Look-ups in named tables: a row name and a column name give one cell, copied from the table.

rerafe:
|  | movote | tenuk | lol | vavu | rok | metum | bodun | kubon | bos |
|---|---|---|---|---|---|---|---|---|---|
| vubag | 4.00 | 6.29 | 5.50 | 5.61 | 6.16 | 5.85 | 5.96 | 5.41 | 6.23 |
| rof | 4.34 | 5.27 | 4.19 | 4.43 | 7.65 | 5.09 | 6.20 | 5.15 | 7.12 |
| ruf | 5.33 | 5.52 | 4.47 | 6.37 | 5.13 | 5.39 | 6.36 | 6.04 | 6.62 |
| nuv | 2.99 | 5.83 | 4.78 | 5.16 | 7.21 | 6.08 | 6.28 | 5.34 | 7.23 |
| koson | 4.03 | 5.82 | 4.36 | 6.11 | 6.95 | 4.58 | 5.63 | 6.25 | 8.24 |
| pigenez | 4.88 | 5.79 | 6.33 | 4.63 | 6.74 | 6.56 | 4.77 | 4.18 | 5.11 |
| bosamip | 3.98 | 7.99 | 7.36 | 4.77 | 7.57 | 6.55 | 2.86 | 6.12 | 6.46 |
| kazenuz | 5.99 | 5.92 | 4.88 | 6.67 | 5.92 | 4.69 | 7.10 | 6.11 | 6.43 |
| pif | 4.34 | 6.54 | 3.68 | 6.44 | 5.12 | 7.76 | 4.78 | 5.17 | 4.83 |
| magovo | 5.17 | 5.42 | 3.62 | 5.78 | 5.67 | 3.93 | 7.83 | 5.95 | 7.13 |
| misug | 4.39 | 7.80 | 2.28 | 2.80 | 6.91 | 9.28 | 7.92 | 3.46 | 6.15 |
| voluf | 3.92 | 6.28 | 4.07 | 5.83 | 5.99 | 6.14 | 6.66 | 6.16 | 7.79 |
| gani | 5.28 | 5.31 | 5.29 | 6.51 | 5.95 | 5.50 | 6.31 | 6.24 | 7.35 |

What is the tenuk of voluf in rerafe? 6.28
What is the rok of misug in rerafe? 6.91
What is the bodun of kazenuz in rerafe? 7.10
What is the vavu of pif in rerafe? 6.44
What is the kubon of voluf in rerafe? 6.16
What is the vavu of kazenuz in rerafe? 6.67
What is the vavu of bosamip in rerafe? 4.77
What is the rok of pigenez in rerafe? 6.74
What is the movote of rof in rerafe? 4.34
What is the vavu of koson in rerafe? 6.11
What is the metum of rof in rerafe? 5.09
Which row has the largest metum? misug

Table vumi
,musun,dilu,bib
kos,56,45,13
gad,42,46,34
dut,33,59,72
fanami,15,37,58
tal,38,84,31
koguma,49,62,40
zagasa,42,40,21
piti,59,23,51
foz,54,24,56
zub,14,49,49
ledib,68,66,47

What is the dilu of kos in vumi?
45
What is the bib of foz in vumi?
56
What is the bib of fanami in vumi?
58
What is the dilu of fanami in vumi?
37
What is the musun of fanami in vumi?
15
What is the musun of ledib in vumi?
68
What is the bib of ledib in vumi?
47
What is the musun of koguma in vumi?
49
What is the bib of kos in vumi?
13
What is the musun of zagasa in vumi?
42
What is the dilu of ledib in vumi?
66
What is the bib of piti in vumi?
51
What is the dilu of dut in vumi?
59
Row with the largest dilu: tal

muka =
fields: fitonod, gub, sufozo, kem, seroze, vob, bopego, razo, tav
gafali: [118, 86, 176, 37, 22, 46, 116, 130, 22]
pavi: [185, 161, 103, 153, 171, 230, 145, 114, 143]
rosurit: [228, 127, 90, 137, 209, 185, 121, 101, 112]
sel: [201, 58, 86, 103, 217, 142, 72, 80, 81]
lineko: [23, 162, 136, 108, 205, 56, 132, 201, 144]
dotol: [108, 20, 53, 61, 71, 135, 33, 42, 161]
matal: [131, 46, 53, 49, 40, 114, 46, 54, 179]

seroze of pavi: 171
vob of dotol: 135
sufozo of gafali: 176
gub of pavi: 161
seroze of rosurit: 209
kem of matal: 49
razo of gafali: 130

muzikab:
columns: duf, kot, kob, sipor, bogif, fatug, zole, vis
pimugiz: [-7.88, 14.22, 20.73, 6.03, 9.44, -21.01, 25.04, -14.55]
fim: [-12.58, 8.30, 4.16, 12.99, -27.90, -4.14, -9.50, 4.80]
sivuse: [-8.18, -24.40, -25.69, -31.84, 2.77, -9.55, -14.35, -16.11]
zuv: [-1.43, -4.14, -3.49, 3.79, -12.29, 5.74, -7.69, 5.19]
som: [-52.89, -41.12, 35.95, 28.46, -44.24, -43.78, 27.47, -25.20]
zam: [42.95, 28.24, -45.32, -28.67, 21.48, 51.06, -42.45, 33.41]
fabofi: [-9.11, 16.68, 18.17, -6.92, 20.31, -36.04, 32.40, -33.09]
gabag: [-6.08, -7.32, -5.94, -5.90, -6.02, -4.62, -5.52, -4.89]
pum: [-8.65, -11.02, -9.57, -15.63, -0.63, -13.08, -2.83, -15.58]

What is the kot of zuv in muzikab?
-4.14
What is the sipor of zam in muzikab?
-28.67
What is the duf of fabofi in muzikab?
-9.11
What is the kob of pimugiz in muzikab?
20.73
What is the fatug of sivuse in muzikab?
-9.55
What is the kot of fim in muzikab?
8.30
What is the sipor of gabag in muzikab?
-5.90
What is the zole of fim in muzikab?
-9.50
What is the duf of pum in muzikab?
-8.65
What is the duf of fim in muzikab?
-12.58
What is the fatug of zuv in muzikab?
5.74
What is the vis of pum in muzikab?
-15.58
Which row has the largest bogif? zam

